Where the symbols take the nodes:
rik: α>nit, φ>gid, η>fad, γ>nep, ζ>vad, ω>pof
sif: α>zup, φ>dil, η>las, γ>tiz, ζ>lin, ω>lik
tes: α>dif, φ>bik, η>rol, γ>rar, ζ>pur, ω>pep
tun: α>sop, φ>pur, η>puv, γ>zit, ζ>tel, ω>rar
dod: α>mik, φ>mig, η>bal, γ>lof, ζ>piv, ω>vid
miz: α>rik, φ>pof, η>ser, γ>fad, ζ>nep, ω>mor
tak: α>dez, φ>gan, η>gos, γ>rim, ζ>zek, ω>bis
zit: α>tel, φ>tes, η>mub, γ>zaf, ζ>tun, ω>gam
bez: α>pep, φ>mul, η>pur, γ>siv, ζ>vud, ω>dor
gez: α>buz, φ>zan, η>vem, γ>ror, ζ>las, ω>zup
tol: α>miz, φ>mor, η>ses, γ>ser, ζ>fad, ω>nit
bis: α>gan, φ>fof, η>fen, γ>pag, ζ>fom, ω>laz
zan: α>lik, φ>mub, η>lin, γ>ziv, ζ>gad, ω>fum
vef: α>nog, φ>luk, η>dod, γ>mik, ζ>fim, ω>kel
nus: α>bal, φ>vef, η>gal, γ>sib, ζ>giv, ω>piv
lib: α>doz, φ>gez, η>laz, γ>fof, ζ>kav, ω>bub
fom: α>moz, φ>lib, η>liv, γ>bis, ζ>gan, ω>kof
vem: α>ror, φ>lin, η>doz, γ>kib, ζ>bub, ω>tiz
ziv: α>gad, φ>vul, η>sif, γ>zup, ζ>zan, ω>bet
gam: α>tes, φ>pep, η>sop, γ>rol, ζ>rar, ω>bez
gos: α>rim, φ>pag, η>vip, γ>kel, ζ>luk, ω>fen
ker: α>kam, φ>rik, η>fiv, γ>fut, ζ>ses, ω>miz
tad: α>vut, φ>fut, η>pep, γ>bik, ζ>dor, ω>fiv
las: α>tiz, φ>gad, η>bub, γ>gez, ζ>buz, ω>ziv
ger: α>tad, φ>fiv, η>bez, γ>pep, ζ>bik, ω>kal
dez: α>liv, φ>dak, η>rim, γ>zek, ζ>fen, ω>gan
puv: α>zit, φ>gam, η>fum, γ>mub, ζ>zaf, ω>vop
ses: α>ser, φ>vad, η>bur, γ>ker, ζ>kam, ω>nep
gid: α>diz, φ>lof, η>nal, γ>bav, ζ>gal, ω>bal
gan: α>dak, φ>kav, η>pag, γ>fom, ζ>moz, ω>fof
dif: α>bez, φ>dor, η>rar, γ>pur, ζ>siv, ω>bik
mul: α>rel, φ>kam, η>tad, γ>vut, ζ>kal, ω>ker
mik: α>fim, φ>gos, η>lof, γ>piv, ζ>vef, ω>mig
buz: α>sif, φ>lik, η>ror, γ>las, ζ>tiz, ω>zan
bub: α>gez, φ>zup, η>zad, γ>vem, ζ>ror, ω>sif
kav: α>zad, φ>las, η>kof, γ>lib, ζ>doz, ω>ror
ser: α>fad, φ>puf, η>ker, γ>kam, ζ>tol, ω>vad
zaf: α>tun, φ>rar, η>vul, γ>puv, ζ>zit, ω>rol
fim: α>vid, φ>rim, η>piv, γ>vef, ζ>nog, ω>gos
mub: α>zaf, φ>rol, η>bet, γ>vul, ζ>puv, ω>sop
fum: α>mub, φ>sop, η>zep, γ>bet, ζ>vul, ω>tun
pep: α>bik, φ>rel, η>siv, γ>vud, ζ>ger, ω>mul
rol: α>rar, φ>vud, η>tel, γ>vop, ζ>gam, ω>siv
dak: α>laz, φ>zad, η>fom, γ>moz, ζ>ded, ω>kav
liv: α>bis, φ>laz, η>zek, γ>fen, ζ>pag, ω>dak
fen: α>pag, φ>ded, η>tak, γ>dez, ζ>liv, ω>moz
nit: α>mor, φ>diz, η>nep, γ>vad, ζ>puf, ω>gid
kal: α>fiv, φ>ser, η>dor, γ>mul, ζ>rel, ω>ses
ded: α>kof, φ>kib, η>gan, γ>dak, ζ>laz, ω>doz
tiz: α>lin, φ>zep, η>gez, γ>buz, ζ>sif, ω>gad
pur: α>siv, φ>tad, η>gam, γ>tes, ζ>dif, ω>ger
diz: α>nus, φ>piv, η>bav, γ>gal, ζ>sib, ω>lof
bur: α>ker, φ>miz, η>kal, γ>fiv, ζ>fut, ω>tol
nel: α>dod, φ>vid, η>nus, γ>bal, ζ>lof, ω>fim
dil: α>fum, φ>tun, η>gad, γ>zep, ζ>bet, ω>zaf
lof: α>piv, φ>vip, η>giv, γ>nel, ζ>dod, ω>nog
gal: α>sib, φ>dod, η>pof, γ>gid, ζ>diz, ω>nel
zup: α>zan, φ>fum, η>tiz, γ>lin, ζ>ziv, ω>dil
lin: α>ziv, φ>bet, η>buz, γ>sif, ζ>zup, ω>zep
vut: α>kal, φ>ses, η>bik, γ>dor, ζ>mul, ω>fut
kib: α>bub, φ>sif, η>kav, γ>zad, ζ>vem, ω>buz
bav: α>gal, φ>nel, η>mor, γ>pof, ζ>gid, ω>giv
vud: α>ger, φ>kal, η>dif, γ>bez, ζ>pep, ω>vut
mor: α>pof, φ>nus, η>vad, γ>puf, ζ>nal, ω>diz
vop: α>gam, φ>bez, η>tun, γ>sop, ζ>rol, ω>dif
kel: α>luk, φ>liv, η>vid, γ>mig, ζ>gos, ω>dez
pof: α>gid, φ>bal, η>puf, γ>nal, ζ>bav, ω>nus
doz: α>kib, φ>buz, η>fof, γ>kav, ζ>zad, ω>gez
fut: α>ses, φ>nep, η>rel, γ>bur, ζ>ker, ω>fad
bal: α>lof, φ>nog, η>sib, γ>giv, ζ>nel, ω>vef
vad: α>puf, φ>gal, η>miz, γ>rik, ζ>nit, ω>bav
puf: α>nal, φ>sib, η>rik, γ>nit, ζ>mor, ω>gal
nal: α>bav, φ>giv, η>nit, γ>mor, ζ>pof, ω>sib
nog: α>vip, φ>tak, η>mik, γ>fim, ζ>vid, ω>luk
moz: α>ded, φ>doz, η>bis, γ>gan, ζ>dak, ω>lib
lik: α>dil, φ>zaf, η>ziv, γ>gad, ζ>zep, ω>mub
fiv: α>fut, φ>fad, η>mul, γ>rel, ζ>bur, ω>ser
mig: α>gos, φ>fen, η>nog, γ>vip, ζ>kel, ω>zek
zek: α>fen, φ>moz, η>luk, γ>tak, ζ>dez, ω>fom
bik: α>dor, φ>bur, η>vud, γ>ger, ζ>tad, ω>rel
sib: α>giv, φ>mik, η>gid, γ>diz, ζ>nus, ω>dod
tel: α>vop, φ>dif, η>zaf, γ>tun, ζ>sop, ω>tes
laz: α>fof, φ>vem, η>moz, γ>ded, ζ>kof, ω>zad
piv: α>vef, φ>kel, η>nel, γ>dod, ζ>mik, ω>vip
bet: α>vul, φ>tel, η>lik, γ>dil, ζ>fum, ω>zit
dor: α>mul, φ>ker, η>ger, γ>tad, ζ>vut, ω>bur
rim: α>zek, φ>fom, η>kel, γ>luk, ζ>tak, ω>pag
kam: α>tol, φ>nit, η>fut, γ>ses, ζ>ser, ω>rik
luk: α>tak, φ>bis, η>mig, γ>gos, ζ>rim, ω>liv
sop: α>rol, φ>siv, η>zit, γ>tel, ζ>vop, ω>pur
rar: α>pur, φ>ger, η>vop, γ>gam, ζ>tes, ω>vud
gad: α>zep, φ>puv, η>zup, γ>zan, ζ>lik, ω>vul
zad: α>vem, φ>tiz, η>lib, γ>doz, ζ>kib, ω>las
vip: α>kel, φ>dez, η>fim, γ>vid, ζ>mig, ω>tak
pag: α>fom, φ>kof, η>dez, γ>liv, ζ>bis, ω>ded
kof: α>lib, φ>bub, η>dak, γ>laz, ζ>fof, ω>kib
zep: α>bet, φ>zit, η>zan, γ>lik, ζ>dil, ω>puv
vul: α>puv, φ>vop, η>dil, γ>fum, ζ>mub, ω>tel
siv: α>vud, φ>vut, η>tes, γ>dif, ζ>bez, ω>tad
vid: α>mig, φ>zek, η>vef, γ>nog, ζ>vip, ω>rim
rel: α>bur, φ>tol, η>vut, γ>kal, ζ>fiv, ω>kam
fof: α>kav, φ>ror, η>ded, γ>kof, ζ>lib, ω>vem
fad: α>nep, φ>nal, η>kam, γ>tol, ζ>miz, ω>puf
giv: α>nel, φ>fim, η>diz, γ>nus, ζ>bal, ω>mik
ror: α>las, φ>ziv, η>kib, γ>bub, ζ>gez, ω>lin
nep: α>vad, φ>bav, η>tol, γ>miz, ζ>rik, ω>nal

The rows follow the links: the fewer symbols apart two nodes are, the more alike their rows tend to be.

Each row is also shifted at random along 3 hidden directions that mean nothing.

Row, then node:
[-16,   4,   6, -16,  11,  10,  14, -17,  10, -27, -35,   7, -17, -18,  24, -11, -21,   1,   3,  -3,   6,  13,   3,   9,   1]; node bur
[ 14,  20,  -4, -25,  -3,  -4,  10,   4,  -7, -12,   9,   1,   7,  10, -20,   9, -18,  16,  14,  -4,   4,  11,   3,  -5, -10]; node rar
[  9,   6,  -3,   7,  -6,   0, -26,   1,   4,  -2,  19,  17,  12, -25, -12,   2,   9,  29, -17, -11,   0, -12, -23,  12, -12]; node zup
[-13, -32,   4,  20,   6,  -3,   1,  -4,   9,  15,  -9,  -3, -12,   1,  11,  -2,   3, -21,  -5,  -3,  -1,  -9,  -5,   8,   7]; node fim
[  7,  30,  12, -13,  17,  22,  -3, -15,   0, -15,   3,   6,  11, -10,   8,   4,  -6,  31,   6,   1,  -5,  -1,   5,  16,  -5]; node puv
[-10,  18,  15,  -6,  22,  28,  11, -19, -14, -10,  13,   4,   7,  -6,  42, -20,   3,  30, -11, -12,   4,  -1, -15,   7, -15]; node gad
[ -8,  -2,   9, -10,   1,   3,  13,   0,   0,   0, -14,   0, -12,   5,  10, -18,  -2, -35,  16,   9,   4,  16,  24, -10,  10]; node nal
[ -5,  -2,  14,  12,  10,  16,   5,  -4,  -7,  23,  26, -19,  12,  20,  25,   3,  18,   5,   3,   6,  -3, -10,   6,   7,   5]; node laz
[  0,  -9, -14,   2,   5,   2,  13,  30,  15,  22,  25, -16,  10,  -3,  18, -14,   9,  20,   0,   4,   9, -10, -17,   9, -16]; node vem
[-12, -31,  -5,  18,  -2,  -9,   1,   9,  15,  17, -11,  -7, -13,  -3,   7,  -3,   4, -22,  -5,   4,   2,  -8,  -4,   7,   8]; node vef
[ 19,  13, -23, -21, -30, -25, -10,  16,   5, -15,   0,   7,   5,  -6, -46,  18, -14,  13,   7,  -5,   8,  10,  -8, -12,  -9]; node siv
[ -8, -24,  16,  27,  17,   1,   1, -13, -13,  16,   0,   3,  -9,  16,  10,  -7,   6, -23, -15,  -8,  -9, -10,   1,   0,   4]; node kel
[-13, -13,  14,  -4, -12,  -1,  -2, -10,   6,   5,  -8,   2, -12,  -2,   9,  -3,   3, -32,  18,   4,   9,  11,  19,   2,  17]; node gal
[  1, -16,  -5,  27,   7,  -7, -10,  16,  -3,  18,   3,   0,  -3,   1,  -4, -12,  18, -20, -19,   7, -14, -10,  -2,  -9,   2]; node rim
[  9,  29,   0,  -4,   9,   9,  -1,  -9, -15, -15,   4,  -1,  13,   2,  -2,   8,   1,  33, -10,  -2, -10,  -1,  -6,  -4,  -5]; node fum
[  9,   1,   5,  -2,  -5,  -7, -22, -19,   9, -21, -32,  24,  -9, -19, -31,  17, -20, -11,  -1,  -2, -11,   2,  11,   9,  10]; node kam
[ 11,   1,  -8,  12,  -6, -10, -12,   4, -17,   3,  25,   5,  13,   8, -20,  11,   5,  27, -19, -17,  -3, -12, -27,  -8, -13]; node sif
[  0,   2,   2,  -8,  11,   2,   5,  -4,  12, -19, -33,  12, -14, -16,  -2,  -8, -20, -14,   3,   6,  -5,   9,  13,   5,   3]; node ser
[ 14,  24, -16,   2,  -1,  -2, -13,   7,  -7, -12,   5,   0,  15, -11, -17,   7,   8,  32, -16,   3,  -7,  -5, -14,  -7,  -7]; node dil
[  2,  -3, -23,   4,   3,  -7,  18,  32,  -2,  15,  23, -16,   7,  10,   6, -14,   7,  22, -13,  -3,   4,  -7, -29, -12, -23]; node las
[  1,  -6,   3,  -4, -15, -11,  -4,   0,  -4,   0,  -9,   3,  -8,  10, -19,   4,   0, -35,  12,   5,   1,  12,  21, -14,  14]; node pof
[-11, -22,  -7,   6, -20, -16,   3,   6,   7,   8, -10, -13, -10,  11,  -3,   6,   5, -25,   6,   9,   6,   5,   6, -11,  15]; node giv
[  6,  -1, -16,  -5, -13, -23,  10,  19, -10,  -1, -17,  -8,  -8,  22, -27,  -3,  -2, -33,   4,  11,  -5,  16,  18, -35,   7]; node mor
[ -6, -33, -18,  19, -16, -20, -17,  20,  32,  13, -14,  -3, -10, -22, -12,   4,   8, -20,  -3,  10,   2, -13,  -4,  11,  10]; node mik
[ -3,  11,   7, -26, -13,  -2,   2, -18,  -3, -21,  -2,  15,  -3,  -5,  -4,   6, -20,  11,  13, -16,  17,  16,  -3,   5,  -4]; node pep
[ -4,   3,   6,  -9,  11,   3,   7, -19,  -2, -23, -34,  10, -13,  -3,   2,   2, -22,  -7,   1,  -4,  -4,   9,   9,   0,   5]; node ses
[  2,   2,  -6,  -6,  -7, -11,  -9, -10,   8, -27, -34,  13, -11, -17, -21,  12, -19,  -3,  -3,  -3,  -4,   5,   1,   2,   6]; node fut
[ -5,  -7,   1,   5,  11,   8,  17,   7,  -1,  18,  30, -10,   8,  11,  20,  -7,   6,  19,  -1,  -8,   9, -10, -18,  11, -16]; node bub
[  4,   2, -11,  -9,   7,  -5,   6,  14,  18, -14, -34,   7, -13, -18,  -6, -17, -15, -20,   4,  16,  -6,   9,  15,  -4,   0]; node fad
[  0,   0,   2,   4,   5,   6,  -4,   1,   0,   5,  25,   7,   8, -10,  11,  -7,   4,  25, -10, -13,   6,  -8, -23,  12, -15]; node tiz
[ -5,  -5,  22,  -2, -11,  -3,  -5, -26, -15,   1,  -3,   7,  -8,  19,  -9,  12,  -3, -33,  15,  -6,   2,  10,  24,  -7,  20]; node bav
[  1,  -1,  15,  25,   5,   2,  -4, -16, -37,  18,  19,  -9,  11,  39,   0,  12,  22,  -9, -10,  -2, -14, -10,   9, -17,  12]; node bis
[ 17,  25,  16, -18,   5,  18, -20, -19,  11, -13,   7,  19,  15, -22, -12,  17, -12,  24,  16,  -3,  -3,  -1,  12,  32,  -2]; node tel
[ -7, -30,  21,  26,   7,   1, -20, -23,   5,  13,  -3,  16, -10,  -5,   2,   8,   2, -21,  -7, -12,  -6, -16,   1,  23,  11]; node vid
[  1,   3,  -8,  -6,  -1, -11,   3,  -9,  -3, -24, -35,   6, -12,   1, -15,  10, -20,  -4,  -4,  -1,  -5,   8,   3, -10,   4]; node ker

The symbols that take the first to the second take the third to the fourth, perhaps in another order. What is the fourth?
Answers are names.
[ -2,  11,  -5, -28, -15,  -2,   1,   1,  14, -18,  -3,  11,  -2, -18,  -4,  -5, -16,  10,  15,  -7,  18,  15,  -6,   6,  -9]
: [ -8,  14,  -2, -33,  -1,   3,  33,  -2, -14, -14,   2,  -4,  -5,  14,  12,  -9, -20,  11,  13, -11,  17,  20,  -3, -16, -12]
:: [  3,  -8, -15,   9,   0,  -3,   7,  25,   5,  25,  24, -25,  14,  15,   3,   4,  16,  15,   1,   9,   0, -12, -11,   0,  -5]
: lib

[  3,   3, -14,  -6,   1, -12,   5,   8,   7, -20, -37,   5, -13,  -9, -15,  -1, -16, -12,  -1,   9,  -7,   7,   6, -11,   2]
: [  1,   2, -23,  -9,  -1, -12,   6,  18,  17, -19, -40,   1, -14, -16, -12,  -7, -14,  -8,  -3,  14,  -5,   8,   3,  -9,  -1]
:: [ 15,  -7,  -9,  14, -13, -15, -13,   6, -13,  13,  30,   1,  16,  13, -35,  23,   5,  23, -15, -16,  -2, -16, -23,  -2, -10]
: ror

[  4,   9,  -3, -23, -23, -11,  -6, -10,  -4, -20,  -3,  13,   0,  -5, -23,  15, -17,  10,   9, -15,  12,  11,  -5,  -2,  -3]
: [ -4,   8,  -4, -20, -16,  -8,   3, -14,  -5, -24, -13,   8,  -7,  -2, -11,   9, -17,  10,   5, -13,  13,  12,  -7,  -7,  -2]
:: [ -2,  -3,   3,  10,   8,  13,   8,   6,   0,  24,  24, -24,  11,  14,  24,  -3,  18,   9,   5,  11,   2,  -9,   0,   8,   3]
: kav

[ -9,   5, -11, -12,  22,   3,  37,  17,   5, -13, -36,  -9, -19,   2,  20, -31, -17, -19,   3,  17,  -1,  18,  12, -17,  -5]
: [  2,   3, -10,  -8,  -8, -13,  -1,  -4,   4, -25, -35,   8, -12,  -9, -19,  10, -17,   2,  -5,  -1,  -3,   7,  -2,  -8,   3]
:: [  9,  29,   4, -18,  20,  18,  18,  -6,  -9, -13,   3,  -7,  10,   9,  11,   2, -10,  28,   7,   5,  -4,   6,   5,   2,  -8]
: bet

[-11, -31,   1,  21,   7,  -4,  -2,   4,  16,  15, -11,  -1, -14, -10,  13,  -9,   3, -22,  -7,   1,   1, -11,  -4,  12,   6]
: [  0, -16,  10,  29,  10,  -3, -14,  -7, -13,  17,   5,   6,   0,   8,  -6,  -3,  15, -21, -17,  -3, -15, -12,   1,  -2,   6]
:: [-17, -27,  12,   2, -13,   3, -15,  -8,  31,   7, -11,   2, -13, -24,  18,  -2,   4, -24,  16,   6,  15,  -2,   8,  25,  18]
: fim

[  5,  -1,  -8,  20,  -2,  -1,  -1,  14, -12,  23,  20, -24,  15,  24,  -2,   7,  25,   0,  -6,  12, -10, -10,   2, -14,   7]
: [  8,  -3,  -8,  16,  -5,  -8,   4,  11, -20,  24,  26, -28,  17,  38, -11,  21,  20,   8,  -5,   5,  -8, -11,  -4, -18,   4]
:: [  8,  31,  25, -13,  20,  23,   7, -35, -28, -17,   8,   6,  14,  20,   4,  20, -11,  29,   5, -11,  -8,   2,   8,   7,   0]
: tel

[ -6, -32,  -4,  23,   0, -13,  -5,   5,   9,  15,  -9,  -3, -11,   1,  -3,   1,   6, -22,  -9,   0,  -5, -13,  -5,   4,   7]
: [ -5, -17,  36,  28,  18,  15, -21, -32, -16,  14,  11,  20,  -3,   3,   8,   1,  12, -21, -10, -14, -12, -14,   8,  15,  10]
:: [ -3,  -7,  12,   3,  13,  14,   5,  -5,   0,  15,  30,   1,   9,   3,  20,  -4,   2,  23,  -2, -14,   7, -11, -15,  21, -14]
: zup

[  5,  -2, -22,   7,  -5, -10,  -1,  24,   0,  12,  22,  -5,   9,   0, -11,  -4,   7,  24, -15,  -6,   4,  -8, -29,  -7, -19]
: [ 13,  12, -16,   9, -10,  -9, -19,   7, -13,  -8,  12,   6,  14,  -6, -25,  10,   9,  31, -23,  -9,  -8,  -9, -24,  -9, -10]
:: [-19, -28,  17,  13,  -1,  -7,  18, -29, -28,  10,  -5, -13, -12,  48,   8,  22,  -3, -22,   0, -13,   4,  -2,   2, -13,  18]
: vid

[  1,  -2,   0,  -5, -10, -10,   1,   5,   0,   0, -13,   1,  -9,   5, -10,  -5,  -1, -34,  11,   9,   0,  15,  22, -15,  10]
: [  3,  -5,   1,  -1, -21, -12, -16,   3,  11,   2, -10,   8,  -9, -10, -21,   1,   2, -34,  15,  10,   1,   9,  20,  -5,  14]
:: [ 15,  29,   5,   0,   4,   4, -11, -21, -25, -16,   6,   3,  18,  12, -22,  28,  -4,  32, -10,  -8, -15,  -5,  -2,  -5,   0]
: mub

[-19, -31,  11,  13,   6,   6,   3, -10,  18,  12, -11,  -2, -15,  -8,  27,  -6,   1, -21,   4,  -1,   7,  -6,   1,  22,  10]
: [ -3, -32,  13,  26,  -1, -11, -18, -19,   0,  13,  -4,  10, -10,   5, -12,  18,   1, -19,  -9, -10,  -7, -15,  -2,  12,  13]
:: [ 12,  29, -16,  -7,   7,   6,   9,  12,  -8, -13,  -1, -12,  14,   3,  -4,   0,  -1,  31,  -6,  10, -10,   2,  -6, -13,  -9]
: zit

[  2,   1,  -2,  22,   0,   0,   0,   9, -18,  20,  16, -20,  10,  23,   6,  -2,  26,  -7, -11,  11, -12,  -8,   4, -19,   8]
: [  1,  -3, -11,  11,  -2,   5,  -2,  29,  18,  24,  18, -25,  12,  -6,  14,  -7,  23,   7,   3,  20,  -1, -11,  -1,   5,   2]
:: [ 12,  19,  -3,   5,  -3,   3, -28,  -4,  -3, -12,  10,  13,  15, -21, -13,  10,   8,  33, -19,  -8,  -6,  -9, -16,   6,  -8]
: vul

[  3, -18,  -6,  29,   4, -11, -10,  13,  -3,  18,   0,  -2,  -3,   2, -12,  -8,  14, -21, -20,   6, -13, -11,  -3,  -9,   0]
: [  0,  -4,   6,  10,   5,  10,   3,   3,   1,  23,  28, -20,  13,  15,  15,   7,  16,  11,   3,   5,   0, -12,  -1,   9,   2]
:: [ 16,  22, -17, -27,  -4,  -8,  13,  20,  -1, -11,   5,  -5,   8,   6, -19,   5, -16,  18,  12,   4,   2,  11,   1, -10, -14]
: rel

[  0,  17,   9,   2,  10,  13,  -8, -16, -11, -10,  13,  11,  11, -10,  11,  -2,   5,  33, -15, -13,   1,  -7, -16,   7,  -9]
: [  8,  28,   9,  -4,  10,  18, -13, -15,  -2, -17,   4,  10,  13, -17,   4,   5,   2,  32,  -5,  -2,  -8,  -5,  -4,  15,  -5]
:: [  5,  -2,   6,  19,  -4,   8, -23,   2,   9,  22,  22,  -7,  16,  -7,   1,  12,  24,   4,   3,  11,  -5, -16,   5,  16,   8]
: kav

[ 19,  24,  -1, -20,   1,   1,   2,  -2,  -5, -12,   8,   3,  11,   9, -23,  17, -16,  20,  13,  -2,  -3,   6,   5,   2,  -7]
: [  0,  13,   7, -32,  -5,   9,   0,  -6,  16, -16,   3,  16,  -1, -25,   4,  -8, -17,  11,  22,  -7,  18,  14,   1,  19, -10]
:: [ 11,  -1,   4,  -1,  -9, -15, -13,  -6,  -8,  -6, -16,  13,  -6,   7, -36,  10,  -8, -32,   7,   2, -10,   8,  23, -12,  11]
: gal

[  1,   4,  -9,  -9,   6,  -7,  12,  -2,  -1, -20, -34,   3, -13,  -2, -10,  -2, -19, -12,  -2,   5,  -5,  10,   8, -12,   2]
: [ -4,   5,   1, -11,  21,   1,  33,  -4, -14, -16, -29,  -3, -17,  18,  10, -14, -21, -18,   1,   4,  -8,  16,  14, -20,  -1]
:: [ 10,  -2,  13,  -3, -11,  -7, -23, -13,   2,  -5, -12,  21,  -6,  -8, -31,  11,  -6, -32,  12,  -1,  -7,   7,  25,   3,  15]
: nal

[ -4, -27,  14,  27,  10,  -6,  -3, -16, -15,  15,  -1,   2,  -9,  21,  -3,   7,   5, -21, -14, -13, -11, -12,  -3,  -3,   9]
: [ -6, -23,  17,  27,  13,  10, -20,  -9,  11,  16,   1,  16,  -7, -18,  12, -13,  12, -22,  -8,  -2,  -8, -14,   1,  23,   5]
:: [ -5, -33,   7,  21, -14, -16, -19, -19,   0,  11,  -8,   0,  -8,  10, -19,  30,   2, -21,  -3,  -9,  -2, -12,   0,   7,  19]
: fim

[  8,  -2,  19,  24,  -5,   6, -31, -16,  -5,  20,  24,   1,  17,   4,  -8,  21,  24,  -2,  -1,   2, -12, -17,   9,  13,  14]
: [  2,  -7, -18,   7,   4,  -8,  23,  24, -18,  16,  26, -20,  10,  30,   2,  -3,   5,  22, -13,  -7,   3,  -8, -26, -21, -20]
:: [  2,  25, -16,  -7,  10,  15,   0,  19,  19, -13,  -1,  -1,  11, -35,  20, -24,   7,  33,  -7,  14,  -1,  -2,  -9,   8, -14]
: tes

[ -7,   5,  11, -10,   0,  -1,   5, -37, -18, -28, -27,  10, -11,  12,  -7,  18, -22,   3,  -2, -16,   1,   9,   2,  -6,   7]
: [-14,   4,   0, -19,  -2,   4,   7, -15,  10, -27, -27,  10, -13, -22,  16,  -7, -19,   7,   3,  -6,  12,  12,  -2,   6,   1]
:: [ 19,  25, -13, -18,   2,  -1,   8,  15,  -2, -10,   5,  -6,  12,   5, -20,   8, -12,  24,   9,   6,  -3,   8,   2,  -7, -10]
: tun

[ -5, -17,  -9,   6, -27, -24,  -4,   5,  -1,   8, -11, -11,  -8,  19, -22,  15,   5, -28,   7,   7,   6,   4,   9, -20,  17]
: [-14, -21,  11,  23,  25,   6,  16,  -5, -17,  17,   1,  -5, -11,  23,  25, -18,   6, -23, -14,  -5,  -8,  -6,  -2,  -8,   1]
:: [ -2,   7, -24, -20, -24, -15,  -3,  11,  14, -23, -21,   6,  -7, -23, -15,   0, -12,   8,   2,  -2,  13,  12, -11,  -8,  -4]
: nep

